Below are the code and all the weights of a small trained network. Each question names an input and a class and asks about switching units off, where a switched-off unit gives its printed mean instead of its output.

import numpy as np


def w(rows, s, z=0):
    codes = np.array(rows[::2]) - 128.0
    scale = np.full(codes.shape[1], s)
    scale[-1] = z or s
    return codes * scale


def f(y):
    return np.maximum(y, 0)


def log_softmax(a):
    a = a - a.max(-1, keepdims=True)
    return a - np.log(np.exp(a).sum(-1, keepdims=True))


def net(x, mask):
    res = np.array(x, float).reshape(1, 7) / 4 @ E
    y = f(res @ A[0][:, :-1].T + A[0][:, -1])
    res = res + np.where(mask, y, B[0][:, -1]) @ B[0][:, :-1]
    return log_softmax(res[-1] @ U[:, :-1].T + U[:, -1])


A, B = {}, {}
E = w([
[92,158,2,69,102,121],'x0',
[148,91,223,154,22,82],'x1',
[132,206,145,58,53,135],'x2',
[114,184,193,176,134,228],'x3',
[128,248,170,169,143,89],'x4',
[92,134,195,89,81,127],'x5',
[243,163,80,122,92,197],'x6',
],0.0071)
A[0] = w([
[150,193,217,129,71,131,201],'N1',
[110,84,52,88,83,143,213],'N2',
[59,27,77,109,79,129,158],'N3',
[29,132,188,121,169,82,228],'N4',
[78,12,108,135,98,114,192],'N5',
[118,90,201,185,157,81,188],'N6',
[151,131,170,131,113,164,71],'N7',
[168,145,200,149,119,180,252],'N8',
[88,120,61,135,188,178,129],'N9',
[207,125,14,66,161,200,140],'N10',
[80,149,150,51,119,58,124],'N11',
[162,136,148,115,40,148,222],'N12',
[159,165,48,105,152,150,146],'N13',
[63,125,159,155,156,72,185],'N14',
[116,138,185,87,132,123,157],'N15',
[170,97,143,22,107,142,168],'N16',
[136,86,56,127,118,139,218],'N17',
[57,120,67,138,135,66,209],'N18',
[117,101,169,131,20,137,220],'N19',
],0.011,0.0035)
B[0] = w([
[62,175,191,145,78,57,232],'N1',
[206,56,255,87,141,158,214],'N2',
[141,49,173,128,238,130,204],'N3',
[169,129,90,200,126,60,216],'N4',
[188,66,149,209,195,106,204],'N5',
[134,174,24,189,101,145,202],'N6',
[83,163,102,178,123,132,155],'N7',
[19,200,82,184,105,182,210],'N8',
[167,101,50,68,139,143,197],'N9',
[160,163,113,56,107,174,253],'N10',
[119,105,105,113,133,59,192],'N11',
[111,70,212,131,23,172,205],'N12',
[128,184,90,53,66,181,209],'N13',
[149,156,49,175,138,72,190],'N14',
[81,150,107,161,101,45,170],'N15',
[108,97,152,128,138,170,188],'N16',
[204,136,163,82,162,225,198],'N17',
[224,105,141,88,165,122,198],'N18',
[60,123,200,155,160,98,210],'N19',
],0.0081,0.011)
U = w([
[156,2,211,152,191,193,4],'0',
[202,162,68,8,16,186,156],'1',
[161,93,91,147,164,6,42],'2',
[193,89,77,212,191,174,167],'3',
[23,157,190,185,18,98,149],'4',
],0.0072,0.0032)

Each question gives the input, the list of numbers given to net, and the class t.
The units are the neurons (one row each of A and B). Each row of codes is followed by its name. A weight is (code - 128) times the scale printed after its matrix; where a second scale follows, it is the last column's (A, B and U).
mask holds one flag per neuron, in row order. A switched-off neuron (its flag False) gives its mean, the last column of its row in B, instead of its output. The means were averaged over made-up inputs and are rounded, as every weight is.
A unit's drop is (log p(t) with every unit on - log p(t) with that unit switched off) / (log p(t) with every unit on - log p(t) with every unit switched off).
The circuit of an input: a set's keep is (log p(t) with only the set's units on - log p(t) with every unit switched off) / (log p(t) with every unit on - log p(t) with every unit switched off). Starting from the 12 units with the biggest drops (on a tie, the unit counted first), units are removed one at a time, each time the one whose removal leaves the highest keep (on an exact tie, the one counted first), for as long as the keep stays at least 0.8.
circuit, biggest first: the units of the circuit, biggest drop first
k most important neurons: the k neurons with the biggest drops, biggest first
drop of u: that unit's drop, to one decimal
input [3,-1,0,0,2,-1,-1], class 1: circuit, biggest first => N5, N19
input [-1,-3,3,-8,0,-6,-1], class 1: circuit, biggest first => N13, N10
input [-8,0,-5,8,5,-4,-7], class 4: circuit, biggest first => N8
input [-8,-7,0,-6,-5,8,-4], class 2: circuit, biggest first => N4, N14
input [5,0,2,0,-3,-4,-6], class 0: circuit, biggest first => N2, N3
input [-3,2,-4,-5,0,3,1], class 3: circuit, biggest first => N1, N6
input [7,-7,-1,2,-4,-6,-8], class 1: 3 most important neurons => N13, N9, N10
input [-3,4,-5,1,6,-3,-5], class 2: 3 most important neurons => N14, N4, N12
input [-4,-6,-1,8,7,-8,-1], class 4: 2 most important neurons => N8, N5
input [7,8,0,1,-2,7,3], class 4: 2 most important neurons => N1, N18
input [3,7,2,5,-7,-1,-4], class 0: 2 most important neurons => N3, N5
input [8,-6,3,-7,-4,8,-2], class 0: 2 most important neurons => N3, N2
input [6,-6,-2,-7,1,-6,-3], class 1: drop of N13 => 0.1
input [5,-6,-8,-8,-3,7,3], class 0: circuit, biggest first => N2
input [5,-1,-8,-7,3,5,0], class 0: drop of N3 => 0.3
input [-8,-4,3,-2,8,-5,-2], class 4: drop of N12 => -0.1
input [-8,-6,-1,-1,-6,2,-4], class 3: drop of N12 => 0.0
